Here is a tiny trained network, its code and every weight. The questions are about switching its units off for an input and a target symbol, where a switched-off unit gives its printed mean instead of its output.

import numpy as np


def w(rows, s, z=0):
    codes = np.array(rows[::2]) - 128.0
    scale = np.full(codes.shape[1], s)
    scale[-1] = z or s
    return codes * scale


def norm(h):
    return h / np.sqrt((h * h).mean(-1, keepdims=True) + 1e-5)


def f(y):
    return y / 2 * (1 + np.tanh(0.7978845608 * (y + 0.044715 * y**3)))


def softmax(a):
    e = np.exp(a - a.max(-1, keepdims=True))
    return e / e.sum(-1, keepdims=True)


def log_softmax(a):
    a = a - a.max(-1, keepdims=True)
    return a - np.log(np.exp(a).sum(-1, keepdims=True))


def net(x, mask):
    ids = ['ΔΞΦΩβημψ'.index(c) for c in x.split()]
    T = len(ids)
    res = E[ids] + P[:T]
    r = norm(res)
    for j in range(2):
        rows = slice(3 * j, 3 * j + 3)
        q, k, v = (r @ M[0][rows].T for M in (Q, K, V))
        z = softmax(np.where(np.tri(T) > 0, q @ k.T / 3**0.5, -1e9)) @ v
        o = O[0][rows]
        res = res + np.where(mask[j], z, o[:, -1]) @ o[:, :-1]
    y = f(norm(res) @ A[0][:, :-1].T + A[0][:, -1])
    res = res + np.where(mask[2:10], y, B[0][:, -1]) @ B[0][:, :-1]
    return log_softmax(norm(res)[-1] @ U[:, :-1].T + U[:, -1])


Q, K, V, O, A, B = {}, {}, {}, {}, {}, {}
E = w([
[151,169,165,113,80,129,171,191,169],'Δ',
[111,119,214,217,160,75,183,58,76],'Ξ',
[130,128,146,94,110,79,135,176,186],'Φ',
[131,115,124,128,189,83,91,83,121],'Ω',
[72,211,109,110,80,126,120,169,126],'β',
[56,103,153,120,98,104,110,83,138],'η',
[120,45,146,247,126,112,37,221,164],'μ',
[126,160,61,127,166,83,148,190,97],'ψ',
],0.012)
P = w([
[195,52,42,130,72,232,141,81,124],'0',
[106,166,176,83,254,114,56,134,154],'1',
[107,110,155,153,91,17,117,166,37],'2',
[77,154,150,153,160,71,127,130,146],'3',
[138,150,101,119,127,231,100,59,187],'4',
[197,59,81,96,62,101,136,141,38],'5',
[125,83,88,49,175,135,97,155,88],'6',
[80,140,188,49,254,120,104,179,72],'7',
[188,106,77,203,17,69,182,107,94],'8',
[115,180,78,167,96,130,132,79,191],'9',
[167,124,52,151,93,189,121,64,192],'10',
[163,92,93,119,111,31,144,176,25],'11',
[85,113,83,77,202,103,75,133,91],'12',
[60,163,172,136,186,108,165,190,61],'13',
],0.0093)
Q[0] = w([
[28,109,191,17,236,78,83,254,81],'H1',
[82,158,197,213,157,18,253,124,83],'H1',
[191,37,23,125,43,78,79,157,108],'H1',
[69,206,255,209,186,64,227,103,131],'H2',
[84,143,86,26,211,241,199,83,209],'H2',
[71,137,184,63,206,70,103,205,44],'H2',
],0.0071)
K[0] = w([
[106,188,67,239,101,69,163,82,245],'H1',
[187,52,47,179,86,221,205,93,112],'H1',
[118,151,173,124,82,22,120,185,42],'H1',
[180,96,26,156,86,234,122,69,195],'H2',
[21,169,157,70,254,169,153,101,224],'H2',
[129,183,89,211,88,132,142,72,205],'H2',
],0.0079)
V[0] = w([
[172,149,59,228,183,136,67,230,89],'H1',
[114,125,128,189,159,110,236,68,21],'H1',
[11,59,149,173,94,147,26,96,142],'H1',
[228,12,162,99,162,51,121,132,164],'H2',
[49,51,158,189,69,136,207,208,172],'H2',
[65,108,1,13,112,71,107,166,187],'H2',
],0.0081)
O[0] = w([
[89,7,214,121,111,130,96,184,139,209],'H1',
[119,151,158,111,43,166,93,115,68,42],'H1',
[117,132,68,212,106,60,99,176,137,252],'H1',
[54,185,87,118,242,99,130,194,122,254],'H2',
[150,103,52,186,148,228,149,135,123,167],'H2',
[76,88,66,104,124,109,205,105,166,240],'H2',
],0.011,0.0034)
A[0] = w([
[158,200,104,118,116,51,136,123,43,178],'N1',
[238,141,111,57,131,125,145,179,156,188],'N2',
[98,71,124,202,177,162,55,196,254,204],'N3',
[96,106,139,134,147,58,151,171,104,134],'N4',
[91,173,103,47,143,165,135,107,162,254],'N5',
[119,101,130,166,125,123,60,143,177,117],'N6',
[27,122,109,138,127,117,80,56,166,103],'N7',
[174,127,156,105,190,157,132,89,112,105],'N8',
],0.0076,0.0046)
B[0] = w([
[99,176,152,130,114,129,93,84,174,176],'N1',
[211,203,148,148,109,101,140,74,115,141],'N2',
[174,99,174,208,85,162,91,255,96,255],'N3',
[118,152,132,90,119,77,105,160,148,198],'N4',
[187,134,190,125,147,175,176,126,57,184],'N5',
[104,111,91,139,158,150,158,164,57,157],'N6',
[106,129,119,160,113,122,146,81,41,157],'N7',
[175,136,139,128,93,180,132,67,89,123],'N8',
],0.009,0.0092)
U = w([
[170,159,183,138,164,229,168,91,66,211],'Δ',
[113,223,193,179,60,200,44,86,69,110],'Ξ',
[97,117,26,65,234,137,214,164,152,36],'Φ',
[81,178,146,31,124,3,89,149,104,61],'Ω',
[166,57,102,140,30,71,162,75,153,254],'β',
[138,206,4,207,86,83,105,96,166,14],'η',
[95,78,136,223,138,173,55,228,177,191],'μ',
[56,40,205,12,115,188,143,145,113,60],'ψ',
],0.0073,0.002)

Each question gives the input, a string of symbols that net reads in full, and the target symbol t.
The units are the heads (3 rows each of Q, K, V and O) and the neurons (one row each of A and B). Each row of codes is followed by its name. A weight is (code - 128) times the scale printed after its matrix; where a second scale follows, it is the last column's (O, A, B and U).
mask holds one flag per unit, heads first, then neurons. A switched-off unit (its flag False) gives its mean, the last column of its rows in O or B, instead of its output. The means were averaged over made-up inputs and are rounded, as every weight is.
A unit's drop is (log p(t) with every unit on - log p(t) with that unit switched off) / (log p(t) with every unit on - log p(t) with every unit switched off).
The circuit of an input: a set's keep is (log p(t) with only the set's units on - log p(t) with every unit switched off) / (log p(t) with every unit on - log p(t) with every unit switched off). Starting from all 10 units, units are removed one at a time, each time the one whose removal leaves the highest keep (on an exact tie, the one counted first), for as long as the keep stays at least 0.8.
circuit, biggest first: the units of the circuit, biggest drop first
k most important neurons: the k neurons with the biggest drops, biggest first
which heads matter: for each layer, one digit per head in row order, 1 if its drop is at least 0.15 and else 0, layers parted by /
input Δ Ω ψ ψ η μ μ β, target η: circuit, biggest first	(H1)
input Ω Δ Δ Ξ μ η Ξ Ξ β ψ, target Ξ: circuit, biggest first	(H1; H2)
input Ω Φ ψ Δ Δ μ ψ η, target Δ: circuit, biggest first	(H1; H2)
input μ μ Δ η η β Ξ μ β, target β: circuit, biggest first	(H2; N3)
input Ξ Ω ψ μ β η Φ Φ Φ, target η: circuit, biggest first	(H1; N3)
input Ξ ψ Ω Φ Φ Δ, target Ω: circuit, biggest first	(H2; N3; H1)
input Ξ Ω Δ β Δ Ω ψ Ω, target Δ: circuit, biggest first	(H1; H2)
input Φ μ Φ η β ψ β Δ, target β: which heads matter	01
input Ω Ω β Ω η Ω η η Δ μ ψ Ξ, target Ω: 2 most important neurons	(N3; N4)
input Ω η Δ Ω, target Ω: which heads matter	01
input Φ Ω Φ β β β Δ Φ, target β: which heads matter	01
input β Φ μ Ξ μ μ Δ, target Ξ: circuit, biggest first	(H1; H2)
input ψ Ξ μ Ξ μ β ψ β Ξ Δ Ω Ω Ξ, target ψ: which heads matter	10
input μ Ω μ η Ω Φ μ ψ ψ, target Φ: which heads matter	11
input ψ Ξ η, target ψ: which heads matter	10
input β μ Δ η, target β: circuit, biggest first	(H2)
input η Φ μ Ω Ξ Ω Ω β Ω Φ Ω Ξ, target η: which heads matter	10
input Φ Ω Ω ψ μ Δ ψ Δ μ Φ η Ξ, target Φ: which heads matter	11
input Ω β μ β Φ μ Φ Ω η Ω Δ Ω η η, target Δ: circuit, biggest first	(H1; N5)
input β Δ Ω μ Ω β Δ Ω ψ Ω η Φ, target ψ: circuit, biggest first	(H1)
input Φ Δ β β Ω Φ, target β: 2 most important neurons	(N3; N2)
